Here is a tiny trained network, its code and every weight. The questions are about switching its units off for an input and a class, where a switched-off unit gives its printed mean instead of its output.

import numpy as np


def w(rows, s, z=0):
    codes = np.array(rows[::2]) - 128.0
    scale = np.full(codes.shape[1], s)
    scale[-1] = z or s
    return codes * scale


def f(y):
    return np.maximum(y, 0)


def log_softmax(a):
    a = a - a.max(-1, keepdims=True)
    return a - np.log(np.exp(a).sum(-1, keepdims=True))


def net(x, mask):
    res = np.array(x, float).reshape(1, 3) / 4 @ E
    y = f(res @ A[0][:, :-1].T + A[0][:, -1])
    res = res + np.where(mask, y, B[0][:, -1]) @ B[0][:, :-1]
    return log_softmax(res[-1] @ U[:, :-1].T + U[:, -1])


A, B = {}, {}
E = w([
[133,140,117,155,238,5,125,35,203,207],'x0',
[144,30,254,9,24,45,129,98,239,25],'x1',
[74,168,61,62,183,200,80,173,206,150],'x2',
],0.0094)
A[0] = w([
[134,137,41,77,162,155,76,169,200,152,149],'N1',
[124,124,116,143,215,12,137,82,201,177,119],'N2',
[222,106,148,224,80,58,158,84,28,130,115],'N3',
[148,163,80,204,172,140,101,138,31,175,193],'N4',
[116,113,123,98,59,184,140,197,73,95,212],'N5',
[148,118,160,34,71,53,95,120,187,81,84],'N6',
[111,140,137,70,178,203,114,145,210,134,73],'N7',
[120,132,133,88,132,156,97,123,151,144,71],'N8',
[122,169,96,146,172,128,103,147,45,142,2],'N9',
],0.011,0.0067)
B[0] = w([
[71,156,201,117,121,56,186,137,40,35,192],'N1',
[219,162,96,90,67,201,17,137,125,60,232],'N2',
[2,153,122,95,139,45,114,202,71,42,216],'N3',
[173,71,155,132,183,165,209,132,228,59,253],'N4',
[223,179,94,98,130,127,13,84,159,86,224],'N5',
[146,68,93,214,204,177,241,160,184,116,237],'N6',
[60,95,106,166,132,22,84,166,71,87,170],'N7',
[82,109,132,105,64,111,176,179,130,128,142],'N8',
[132,7,88,178,20,85,123,148,182,183,183],'N9',
],0.0092,0.02)
U = w([
[153,45,129,205,136,148,207,152,181,150,119],'0',
[221,145,116,111,68,157,1,140,116,103,77],'1',
[18,130,160,131,132,39,135,184,41,97,102],'2',
[160,175,196,96,205,138,125,77,130,98,254],'3',
[94,134,168,150,119,141,164,87,92,232,77],'4',
],0.0075,0.007)

Each question gives the input, the list of numbers given to net, and the class t.
The units are the neurons (one row each of A and B). Each row of codes is followed by its name. A weight is (code - 128) times the scale printed after its matrix; where a second scale follows, it is the last column's (A, B and U).
mask holds one flag per neuron, in row order. A switched-off neuron (its flag False) gives its mean, the last column of its row in B, instead of its output. The means were averaged over made-up inputs and are rounded, as every weight is.
A unit's drop is (log p(t) with every unit on - log p(t) with that unit switched off) / (log p(t) with every unit on - log p(t) with every unit switched off).
The circuit of an input: a set's keep is (log p(t) with only the set's units on - log p(t) with every unit switched off) / (log p(t) with every unit on - log p(t) with every unit switched off). Starting from all 9 units, units are removed one at a time, each time the one whose removal leaves the highest keep (on an exact tie, the one counted first), for as long as the keep stays at least 0.8.
circuit, biggest first: the units of the circuit, biggest drop first
top k neurons: the k neurons with the biggest drops, biggest first
drop when u is switched off: that unit's drop, to one decimal
input [8,7,1], class 1: top 3 neurons => (N2, N4, N9)
input [-1,7,8], class 2: circuit, biggest first => (N7)
input [7,4,6], class 1: top 3 neurons => (N2, N3, N4)
input [-5,5,4], class 0: top 3 neurons => (N6, N2, N3)
input [-2,1,-6], class 2: top 2 neurons => (N3, N2)
input [6,-4,6], class 1: top 2 neurons => (N2, N3)
input [8,8,7], class 0: top 4 neurons => (N6, N5, N3, N8)
input [-3,-2,-6], class 2: top 2 neurons => (N3, N2)
input [-4,6,4], class 0: top 2 neurons => (N6, N2)
input [-5,-4,8], class 2: top 3 neurons => (N1, N2, N7)
input [6,-2,1], class 1: top 2 neurons => (N2, N6)
input [-5,-4,6], class 2: top 4 neurons => (N1, N2, N7, N6)
input [6,-1,7], class 2: top 3 neurons => (N1, N5, N7)
input [-3,-3,-5], class 2: top 3 neurons => (N3, N2, N6)
input [2,-3,-5], class 2: circuit, biggest first => (N3)
input [3,-5,-8], class 2: top 2 neurons => (N3, N6)
input [-7,8,-4], class 0: top 2 neurons => (N6, N2)
input [-4,8,8], class 0: drop when N3 is switched off => 1.9
input [1,8,6], class 0: drop when N3 is switched off => 0.3
input [-2,6,3], class 0: circuit, biggest first => (N6)
input [4,2,1], class 1: drop when N4 is switched off => 0.4
input [5,0,1], class 1: drop when N3 is switched off => 0.0
